Below are the code and all the weights of a small trained network. Each question names an input and a target symbol and asks about switching units off, where a switched-off unit gives its printed mean instead of its output.

import numpy as np


def w(rows, s, z=0):
    codes = np.array(rows[::2]) - 128.0
    scale = np.full(codes.shape[1], s)
    scale[-1] = z or s
    return codes * scale


def norm(h):
    return h / np.sqrt((h * h).mean(-1, keepdims=True) + 1e-5)


def f(y):
    return y / 2 * (1 + np.tanh(0.7978845608 * (y + 0.044715 * y**3)))


def softmax(a):
    e = np.exp(a - a.max(-1, keepdims=True))
    return e / e.sum(-1, keepdims=True)


def log_softmax(a):
    a = a - a.max(-1, keepdims=True)
    return a - np.log(np.exp(a).sum(-1, keepdims=True))


def net(x, mask):
    ids = ['ΣΩαβγδεζηλμπφ'.index(c) for c in x.split()]
    T = len(ids)
    res = E[ids] + P[:T]
    u = 0
    for l in range(2):
        r = norm(res)
        for j in range(2):
            rows = slice(2 * j, 2 * j + 2)
            q, k, v = (r @ M[l][rows].T for M in (Q, K, V))
            z = softmax(np.where(np.tri(T) > 0, q @ k.T / 2**0.5, -1e9)) @ v
            o = O[l][rows]
            res = res + np.where(mask[u + j], z, o[:, -1]) @ o[:, :-1]
        u += 2
        y = f(norm(res) @ A[l][:, :-1].T + A[l][:, -1])
        res = res + np.where(mask[u : u + 16], y, B[l][:, -1]) @ B[l][:, :-1]
        u += 16
    return log_softmax(norm(res)[-1] @ U[:, :-1].T + U[:, -1])


Q, K, V, O, A, B = {}, {}, {}, {}, {}, {}
E = w([
[91,191,171,152,128,131],'Σ',
[65,84,117,125,130,73],'Ω',
[246,151,2,248,194,72],'α',
[137,98,170,184,109,150],'β',
[38,133,77,172,113,188],'γ',
[59,126,113,125,155,35],'δ',
[185,179,220,136,124,137],'ε',
[100,173,164,128,182,53],'ζ',
[46,142,98,87,82,135],'η',
[148,136,190,155,173,45],'λ',
[103,217,181,46,105,134],'μ',
[162,192,123,17,115,115],'π',
[37,162,137,98,119,66],'φ',
],0.0095)
P = w([
[91,232,115,114,103,253],'0',
[85,79,159,162,128,205],'1',
[60,155,128,108,214,183],'2',
[161,154,81,74,6,76],'3',
[128,90,235,140,117,93],'4',
[109,154,115,98,241,139],'5',
],0.006)
Q[0] = w([
[255,163,62,101,151,126],'L0H0',
[208,132,117,88,159,190],'L0H0',
[120,18,34,106,156,201],'L0H1',
[236,54,72,62,125,164],'L0H1',
],0.0049)
K[0] = w([
[223,63,36,128,96,31],'L0H0',
[154,203,127,168,89,172],'L0H0',
[7,103,216,37,152,171],'L0H1',
[97,144,216,2,126,138],'L0H1',
],0.0049)
V[0] = w([
[117,108,172,153,2,64],'L0H0',
[123,140,120,122,150,175],'L0H0',
[165,163,90,149,184,145],'L0H1',
[80,128,210,117,66,142],'L0H1',
],0.0041)
O[0] = w([
[80,246,39,106,193,181,91],'L0H0',
[221,84,63,136,164,95,186],'L0H0',
[82,254,91,142,203,132,130],'L0H1',
[113,18,230,153,75,207,252],'L0H1',
],0.005,0.002)
A[0] = w([
[141,139,81,182,152,121,169],'L0N0',
[125,108,140,130,160,108,93],'L0N1',
[178,164,124,91,161,116,139],'L0N2',
[139,164,143,143,148,135,228],'L0N3',
[92,119,144,98,110,167,238],'L0N4',
[106,121,136,105,139,101,233],'L0N5',
[149,107,91,136,83,126,173],'L0N6',
[138,186,84,119,133,141,165],'L0N7',
[119,158,121,158,130,159,124],'L0N8',
[193,108,166,168,122,143,136],'L0N9',
[118,132,131,152,109,156,123],'L0N10',
[119,145,128,146,87,157,55],'L0N11',
[114,76,100,147,153,168,241],'L0N12',
[254,159,38,165,166,135,140],'L0N13',
[138,129,137,119,152,131,248],'L0N14',
[149,177,118,99,105,105,212],'L0N15',
],0.011,0.0016)
B[0] = w([
[108,50,155,253,20,56,128],'L0N0',
[115,130,68,140,104,206,140],'L0N1',
[115,156,91,148,84,167,175],'L0N2',
[118,76,54,133,94,100,209],'L0N3',
[183,75,80,177,147,133,253],'L0N4',
[212,165,140,136,149,182,188],'L0N5',
[152,212,100,149,177,82,128],'L0N6',
[99,112,161,202,111,99,163],'L0N7',
[156,116,161,98,127,84,161],'L0N8',
[97,177,58,118,124,135,201],'L0N9',
[145,121,107,70,189,29,156],'L0N10',
[138,94,141,83,156,31,156],'L0N11',
[196,216,132,96,136,106,156],'L0N12',
[80,46,131,163,14,91,156],'L0N13',
[121,121,82,153,32,137,171],'L0N14',
[62,103,105,168,183,106,196],'L0N15',
],0.005,0.0041)
Q[1] = w([
[152,145,139,92,59,2],'L1H0',
[72,207,6,146,136,101],'L1H0',
[81,173,50,172,174,210],'L1H1',
[93,205,31,146,55,52],'L1H1',
],0.0099)
K[1] = w([
[138,18,156,178,134,240],'L1H0',
[147,65,158,156,16,54],'L1H0',
[140,169,107,108,54,2],'L1H1',
[142,16,161,189,41,128],'L1H1',
],0.0092)
V[1] = w([
[159,37,2,76,109,193],'L1H0',
[16,103,57,124,186,115],'L1H0',
[189,167,38,247,185,103],'L1H1',
[145,236,82,151,11,213],'L1H1',
],0.007)
O[1] = w([
[31,83,35,98,168,155,10],'L1H0',
[161,178,22,116,205,93,137],'L1H0',
[182,30,70,46,35,99,116],'L1H1',
[2,114,121,90,105,62,252],'L1H1',
],0.0075,0.0027)
A[1] = w([
[212,66,84,150,154,182,72],'L1N0',
[51,72,125,105,102,63,146],'L1N1',
[184,143,49,142,223,186,194],'L1N2',
[255,160,140,119,74,125,107],'L1N3',
[125,204,88,162,146,48,178],'L1N4',
[199,142,137,92,149,65,108],'L1N5',
[66,193,105,186,176,131,119],'L1N6',
[134,146,109,153,103,143,138],'L1N7',
[128,172,146,97,169,244,212],'L1N8',
[149,130,113,182,49,47,85],'L1N9',
[147,84,41,129,122,168,95],'L1N10',
[153,75,102,111,68,96,172],'L1N11',
[86,172,142,63,145,118,176],'L1N12',
[178,42,156,124,114,165,47],'L1N13',
[114,100,162,103,15,136,133],'L1N14',
[80,140,204,154,186,101,252],'L1N15',
],0.0087,0.0026)
B[1] = w([
[80,236,145,214,56,103,160],'L1N0',
[193,228,159,156,90,126,255],'L1N1',
[140,146,116,71,30,215,218],'L1N2',
[82,94,132,81,156,37,229],'L1N3',
[125,145,149,98,181,203,197],'L1N4',
[61,170,85,108,131,92,171],'L1N5',
[78,46,149,110,210,103,197],'L1N6',
[153,103,149,31,178,85,134],'L1N7',
[141,48,134,247,192,113,189],'L1N8',
[82,99,141,156,206,193,193],'L1N9',
[142,72,144,131,67,96,157],'L1N10',
[146,56,193,169,254,133,199],'L1N11',
[145,173,94,162,76,66,178],'L1N12',
[112,182,114,135,185,152,134],'L1N13',
[147,82,127,73,130,201,228],'L1N14',
[140,132,90,93,36,135,241],'L1N15',
],0.0058,0.0054)
U = w([
[89,124,210,96,1,114,156],'Σ',
[131,71,97,239,84,57,158],'Ω',
[150,115,69,185,66,186,249],'α',
[155,185,104,155,205,206,167],'β',
[186,226,53,53,92,130,127],'γ',
[65,99,56,93,178,193,191],'δ',
[122,62,191,52,179,59,53],'ε',
[140,27,195,80,155,218,38],'ζ',
[140,163,138,83,188,20,70],'η',
[25,147,204,218,188,138,16],'λ',
[4,169,65,109,98,48,71],'μ',
[177,54,55,58,78,86,166],'π',
[237,171,201,179,127,85,154],'φ',
],0.0085,0.0019)

Each question gives the input, a string of symbols that net reads in full, and the target symbol t.
The units are the heads (2 rows each of Q, K, V and O) and the neurons (one row each of A and B). Each row of codes is followed by its name. A weight is (code - 128) times the scale printed after its matrix; where a second scale follows, it is the last column's (O, A, B and U).
mask holds one flag per unit, layer by layer, with each layer's heads first. A switched-off unit (its flag False) gives its mean, the last column of its rows in O or B, instead of its output. The means were averaged over made-up inputs and are rounded, as every weight is.
A unit's drop is (log p(t) with every unit on - log p(t) with that unit switched off) / (log p(t) with every unit on - log p(t) with every unit switched off).
unit that matters most: the unit with the biggest drop
k most important neurons: the k neurons with the biggest drops, biggest first
top k neurons in layer l: the k neurons of layer l with the biggest drops, biggest first
which heads matter: for each layer, one digit per head in row order, 1 if its drop is at least 0.15 and else 0, layers parted by /
input λ Σ μ, target ε: which heads matter	01 / 11
input μ π φ ε ζ, target β: which heads matter	00 / 11
input Σ π Ω λ Ω, target α: which heads matter	00 / 11
input α ε δ, target η: top 4 neurons in layer 1	[L1N1, L1N2, L1N11, L1N15]
input β η ε, target ζ: 3 most important neurons	[L0N10, L0N11, L0N12]
input ζ ε π Σ π Σ, target φ: top 2 neurons in layer 0	[L0N11, L0N15]
input μ ε ε, target λ: most important neuron	[L0N11]
input γ λ ε, target π: which heads matter	00 / 01
input η ε ε, target δ: which heads matter	00 / 10
input β μ λ Σ, target λ: which heads matter	00 / 01
input η μ ε δ β Ω, target γ: which heads matter	00 / 10
input μ ε μ ζ, target Σ: 2 most important neurons	[L1N15, L0N9]
input μ ε Ω, target λ: which heads matter	00 / 01
input γ η α ε ε, target ζ: 3 most important neurons	[L0N2, L0N0, L0N12]
input ε ε γ η η, target π: top 2 neurons in layer 0	[L0N12, L0N4]
input β Σ λ, target ζ: which heads matter	00 / 11
input ε ε η δ π, target δ: 2 most important neurons	[L0N4, L0N3]
input ε ε ζ μ ζ, target η: which heads matter	00 / 11
input ε β Σ π μ ε, target μ: most important neuron	[L0N15]
input Σ δ π δ ε μ, target γ: top neuron in layer 0	[L0N15]
input μ π ε Σ μ π, target φ: 2 most important neurons	[L0N11, L0N2]
input η Ω Σ η, target α: which heads matter	01 / 11
input γ ε ζ λ β ε, target ε: top 2 neurons in layer 0	[L0N15, L0N4]
input ζ γ Ω λ, target π: which heads matter	00 / 11
input λ Σ η ε ζ, target δ: which heads matter	00 / 10
input λ δ μ β, target γ: which heads matter	00 / 11
input π ε Σ γ π, target φ: 2 most important neurons	[L0N9, L0N8]
input μ ε φ π δ, target β: unit that matters most	L0N5
